Here is a tiny trained network, its code and every weight. The questions are about switching its units off for an input and a target symbol, where a switched-off unit gives its printed mean instead of its output.

import numpy as np


def w(rows, s, z=0):
    codes = np.array(rows[::2]) - 128.0
    scale = np.full(codes.shape[1], s)
    scale[-1] = z or s
    return codes * scale


def f(y):
    return np.maximum(y, 0)


def softmax(a):
    e = np.exp(a - a.max(-1, keepdims=True))
    return e / e.sum(-1, keepdims=True)


def log_softmax(a):
    a = a - a.max(-1, keepdims=True)
    return a - np.log(np.exp(a).sum(-1, keepdims=True))


def net(x, mask):
    ids = ['ΛΠδεζτω'.index(c) for c in x.split()]
    T = len(ids)
    res = E[ids] + P[:T]
    u = 0
    for l in range(3):
        r = res
        for j in range(3):
            rows = slice(2 * j, 2 * j + 2)
            q, k, v = (r @ M[l][rows].T for M in (Q, K, V))
            z = softmax(np.where(np.tri(T) > 0, q @ k.T / 2**0.5, -1e9)) @ v
            o = O[l][rows]
            res = res + np.where(mask[u + j], z, o[:, -1]) @ o[:, :-1]
        u += 3
        y = f(res @ A[l][:, :-1].T + A[l][:, -1])
        res = res + np.where(mask[u : u + 8], y, B[l][:, -1]) @ B[l][:, :-1]
        u += 8
    return log_softmax(res[-1] @ U[:, :-1].T + U[:, -1])


Q, K, V, O, A, B = {}, {}, {}, {}, {}, {}
E = w([
[79,143,41,116,66,124,116,62,117],'Λ',
[84,113,151,160,59,226,138,177,129],'Π',
[101,113,136,95,31,198,86,93,105],'δ',
[110,116,164,181,203,221,62,36,255],'ε',
[120,171,161,70,76,91,177,125,177],'ζ',
[84,124,68,180,137,99,171,172,152],'τ',
[126,53,156,83,146,93,79,184,99],'ω',
],0.0072)
P = w([
[148,133,89,141,104,152,148,113,119],'0',
[1,91,76,72,98,151,132,133,240],'1',
[37,94,94,93,125,145,123,126,190],'2',
[60,110,100,99,142,134,110,151,187],'3',
[154,116,204,193,93,71,128,86,92],'4',
[123,108,174,144,114,106,101,147,139],'5',
[130,118,184,142,116,130,111,168,147],'6',
[64,97,116,138,167,200,96,233,225],'7',
],0.0057)
Q[0] = w([
[14,84,120,229,108,206,96,126,218],'0.h1',
[221,136,141,35,157,53,136,154,45],'0.h1',
[220,174,148,125,124,95,190,114,45],'0.h2',
[59,71,108,128,140,158,69,147,191],'0.h2',
[223,141,107,44,180,15,188,184,37],'0.h3',
[254,161,188,133,118,12,187,60,31],'0.h3',
],0.0053)
K[0] = w([
[138,77,198,112,187,70,77,191,94],'0.h1',
[118,185,60,151,101,206,173,56,191],'0.h1',
[164,139,98,129,92,108,163,169,57],'0.h2',
[96,125,149,138,169,160,94,87,201],'0.h2',
[146,130,22,195,119,221,138,71,123],'0.h3',
[66,90,2,139,143,200,126,135,145],'0.h3',
],0.0073)
V[0] = w([
[109,101,128,90,137,78,125,201,126],'0.h1',
[125,176,92,183,104,136,203,93,131],'0.h1',
[93,101,89,57,1,134,164,220,99],'0.h2',
[91,119,61,38,30,104,173,190,102],'0.h2',
[113,193,177,158,60,161,204,107,157],'0.h3',
[132,59,21,184,139,235,58,84,100],'0.h3',
],0.0058)
O[0] = w([
[82,39,140,110,222,57,168,135,142,160],'0.h1',
[204,163,40,141,81,152,148,158,162,113],'0.h1',
[39,18,114,71,15,124,229,172,154,248],'0.h2',
[56,48,80,41,43,104,228,136,141,222],'0.h2',
[234,100,85,160,54,211,173,148,184,203],'0.h3',
[3,206,110,154,35,77,32,177,111,187],'0.h3',
],0.0045,0.0015)
A[0] = w([
[79,141,158,158,151,140,50,80,135,250],'0.n1',
[73,44,116,130,143,126,163,182,177,186],'0.n2',
[130,119,150,100,136,159,125,44,186,248],'0.n3',
[85,74,173,96,84,194,59,98,122,218],'0.n4',
[116,140,82,126,93,57,173,61,102,223],'0.n5',
[107,52,134,105,140,144,146,113,155,177],'0.n6',
[33,75,78,1,87,102,152,113,176,166],'0.n7',
[68,64,82,140,129,80,194,189,163,164],'0.n8',
],0.0063,0.0023)
B[0] = w([
[100,141,156,170,175,110,6,64,157,181],'0.n1',
[37,62,118,115,155,122,191,195,163,217],'0.n2',
[165,105,131,116,155,175,107,3,186,182],'0.n3',
[82,116,214,102,73,152,23,74,153,207],'0.n4',
[131,149,50,127,52,37,226,55,86,169],'0.n5',
[96,37,164,95,147,128,169,108,204,183],'0.n6',
[13,93,87,11,87,145,173,93,166,255],'0.n7',
[29,75,87,117,147,100,212,195,152,216],'0.n8',
],0.0042,0.0075)
Q[1] = w([
[68,30,113,115,27,144,138,128,173],'1.h1',
[196,232,131,130,218,106,132,135,68],'1.h1',
[103,108,126,181,172,19,137,123,111],'1.h2',
[97,161,24,31,184,197,124,191,141],'1.h2',
[96,2,178,107,146,70,121,127,104],'1.h3',
[90,8,188,115,162,82,104,120,123],'1.h3',
],0.0032)
K[1] = w([
[225,197,161,232,211,136,75,85,180],'1.h1',
[3,85,71,37,63,125,174,166,90],'1.h1',
[122,118,161,124,158,168,104,97,170],'1.h2',
[175,186,100,182,90,118,119,109,51],'1.h2',
[137,156,178,152,194,171,71,61,199],'1.h3',
[125,135,172,140,175,128,97,86,159],'1.h3',
],0.0066)
V[1] = w([
[137,126,64,102,44,140,186,199,97],'1.h1',
[145,138,179,193,253,180,67,25,238],'1.h1',
[59,49,131,26,93,121,172,136,179],'1.h2',
[107,98,167,88,88,176,146,123,146],'1.h2',
[158,145,136,170,181,177,88,97,154],'1.h3',
[150,164,137,143,119,138,88,102,137],'1.h3',
],0.0048)
O[1] = w([
[118,51,86,90,88,123,77,142,35,118],'1.h1',
[140,161,186,166,189,125,156,92,254,154],'1.h1',
[178,134,179,203,86,99,170,95,125,247],'1.h2',
[151,85,129,205,32,93,169,124,125,175],'1.h2',
[76,95,187,104,198,97,106,106,133,101],'1.h3',
[107,107,183,73,156,88,159,131,127,109],'1.h3',
],0.0034,0.015)
A[1] = w([
[143,102,141,91,136,138,176,99,151,155],'1.n1',
[65,105,69,2,111,161,141,107,146,33],'1.n2',
[59,89,54,8,100,193,134,162,149,24],'1.n3',
[127,142,68,133,129,137,185,102,168,165],'1.n4',
[121,138,78,122,106,24,154,35,83,200],'1.n5',
[194,210,134,148,98,175,164,107,160,204],'1.n6',
[108,102,121,151,145,102,181,201,150,176],'1.n7',
[101,108,101,167,136,79,176,217,142,244],'1.n8',
],0.0058,0.0011)
B[1] = w([
[173,90,125,61,167,127,174,81,226,173],'1.n1',
[35,170,68,53,153,175,96,113,186,235],'1.n2',
[32,155,70,83,151,198,86,146,186,255],'1.n3',
[120,164,4,146,158,152,169,110,213,186],'1.n4',
[155,164,52,130,77,33,152,60,54,182],'1.n5',
[154,169,97,115,149,225,124,66,248,160],'1.n6',
[111,90,116,149,193,95,194,193,172,191],'1.n7',
[108,102,95,172,192,79,193,202,147,200],'1.n8',
],0.004,0.0099)
Q[2] = w([
[71,166,112,88,199,187,116,119,184],'2.h1',
[129,142,196,157,114,105,253,101,219],'2.h1',
[203,253,164,105,138,95,101,146,121],'2.h2',
[63,169,91,90,195,185,72,143,207],'2.h2',
[83,171,135,68,188,207,134,127,215],'2.h3',
[115,133,80,40,175,125,89,177,80],'2.h3',
],0.0043)
K[2] = w([
[253,103,184,192,105,63,128,128,67],'2.h1',
[120,35,174,106,178,75,153,137,161],'2.h1',
[165,174,151,95,179,73,139,144,145],'2.h2',
[176,120,156,191,58,91,180,126,76],'2.h2',
[204,116,158,202,109,46,165,140,92],'2.h3',
[155,185,122,127,78,167,74,85,55],'2.h3',
],0.0055)
V[2] = w([
[157,42,189,105,179,63,110,180,126],'2.h1',
[118,186,76,203,150,161,186,155,149],'2.h1',
[99,114,35,56,135,52,114,155,113],'2.h2',
[136,99,147,124,149,205,184,253,150],'2.h2',
[101,103,88,205,198,36,157,245,118],'2.h3',
[104,75,176,194,105,224,84,210,115],'2.h3',
],0.0053)
O[2] = w([
[82,63,186,83,147,36,152,32,147,34],'2.h1',
[216,152,20,96,167,146,40,190,180,186],'2.h1',
[117,149,166,50,213,92,139,105,89,254],'2.h2',
[166,16,64,124,136,81,89,65,215,128],'2.h2',
[154,159,90,30,222,22,33,143,172,150],'2.h3',
[49,107,131,214,3,12,60,144,188,65],'2.h3',
],0.0056,0.0094)
A[2] = w([
[168,37,128,104,194,163,182,58,143,179],'2.n1',
[99,76,144,116,111,2,144,77,175,251],'2.n2',
[163,152,81,89,204,107,19,126,169,236],'2.n3',
[162,154,83,88,207,103,16,125,171,242],'2.n4',
[124,48,104,175,28,52,62,154,177,177],'2.n5',
[80,93,131,167,58,133,230,149,74,165],'2.n6',
[140,245,151,78,188,187,158,195,51,84],'2.n7',
[73,85,183,111,161,47,170,48,122,190],'2.n8',
],0.0044,0.0015)
B[2] = w([
[170,40,128,47,181,137,195,80,134,222],'2.n1',
[63,126,137,146,143,49,64,110,86,215],'2.n2',
[152,169,152,85,61,82,145,183,154,249],'2.n3',
[149,170,151,87,63,81,144,180,154,254],'2.n4',
[101,61,12,227,138,121,1,81,145,159],'2.n5',
[103,107,181,130,59,124,193,177,82,206],'2.n6',
[59,162,70,145,229,164,30,120,37,179],'2.n7',
[49,126,207,115,172,59,152,73,64,188],'2.n8',
],0.0055,0.0071)
U = w([
[106,178,119,120,202,185,108,161,38,1],'Λ',
[128,41,56,201,69,106,56,123,148,7],'Π',
[112,131,184,144,4,138,192,188,109,194],'δ',
[94,219,138,223,121,150,92,111,159,212],'ε',
[224,13,90,99,186,227,192,77,143,183],'ζ',
[181,185,106,66,116,81,80,207,163,121],'τ',
[48,89,194,112,175,58,132,49,87,141],'ω',
],0.0043,0.00052)

Each question gives the input, a string of symbols that net reads in full, and the target symbol t.
The units are the heads (2 rows each of Q, K, V and O) and the neurons (one row each of A and B). Each row of codes is followed by its name. A weight is (code - 128) times the scale printed after its matrix; where a second scale follows, it is the last column's (O, A, B and U).
mask holds one flag per unit, layer by layer, with each layer's heads first. A switched-off unit (its flag False) gives its mean, the last column of its rows in O or B, instead of its output. The means were averaged over made-up inputs and are rounded, as every weight is.
A unit's drop is (log p(t) with every unit on - log p(t) with that unit switched off) / (log p(t) with every unit on - log p(t) with every unit switched off).
unit that matters most: the unit with the biggest drop
top k neurons: the k neurons with the biggest drops, biggest first
k most important neurons of layer l: the k neurons of layer l with the biggest drops, biggest first
heads that matter: for each layer, one digit per head in row order, 1 if its drop is at least 0.15 and else 0, layers parted by /
input Π ω ζ Λ ω, target ω: unit that matters most : 2.h2
input δ ζ δ, target δ: heads that matter : 000 / 000 / 001
input ε ζ Π Π τ, target τ: heads that matter : 010 / 110 / 101
input τ ω τ δ τ ζ ω ω, target τ: 2 most important neurons of layer 0 : 0.n7, 0.n4
input ζ τ ε ε ζ, target τ: 2 most important neurons of layer 1 : 1.n8, 1.n7
input ε Π ζ τ ε δ ε δ, target ε: heads that matter : 010 / 010 / 010
input Π τ ζ ε, target τ: top 2 neurons : 0.n8, 0.n2
input τ δ δ ω, target τ: heads that matter : 010 / 000 / 101
input ω ε Π, target ω: heads that matter : 101 / 011 / 100
input τ δ τ Λ τ δ Π δ, target τ: heads that matter : 010 / 000 / 001
input ε Λ δ ζ ζ, target ζ: heads that matter : 010 / 100 / 001
input ω Π ω τ, target ω: heads that matter : 000 / 000 / 100
input ε ζ ζ Π, target ζ: heads that matter : 001 / 100 / 000
input Π Λ δ, target Π: 2 most important neurons of layer 1 : 1.n3, 1.n2
input τ δ τ Π ζ, target δ: 2 most important neurons of layer 0 : 0.n7, 0.n4
input Π Λ ζ δ Π, target Λ: 4 most important neurons of layer 1 : 1.n2, 1.n5, 1.n3, 1.n4
input Λ Π τ, target Λ: most important neuron of layer 0 : 0.n5
input δ δ τ τ ω, target δ: top 2 neurons : 0.n7, 1.n2
input ε ζ ε Π, target ε: heads that matter : 010 / 100 / 010
input Λ τ Λ ω ζ Π τ ω, target ζ: 2 most important neurons of layer 1 : 1.n5, 1.n3
input ω Π δ τ τ, target Π: top neuron : 2.n5
input ζ Λ ζ δ Π Λ, target ζ: heads that matter : 011 / 010 / 011
input τ ε δ Λ Λ ε ε δ, target ε: 2 most important neurons of layer 1 : 1.n3, 1.n2
input ζ ε Λ, target ζ: heads that matter : 001 / 100 / 001
input Π Λ τ δ δ, target Λ: top 2 neurons : 0.n7, 1.n2
input τ ζ ω ω Λ τ τ ζ, target Λ: 3 most important neurons of layer 1 : 1.n5, 1.n3, 1.n2
input δ τ τ Λ ζ, target τ: unit that matters most : 2.h1
input ζ τ τ, target ζ: heads that matter : 001 / 000 / 001
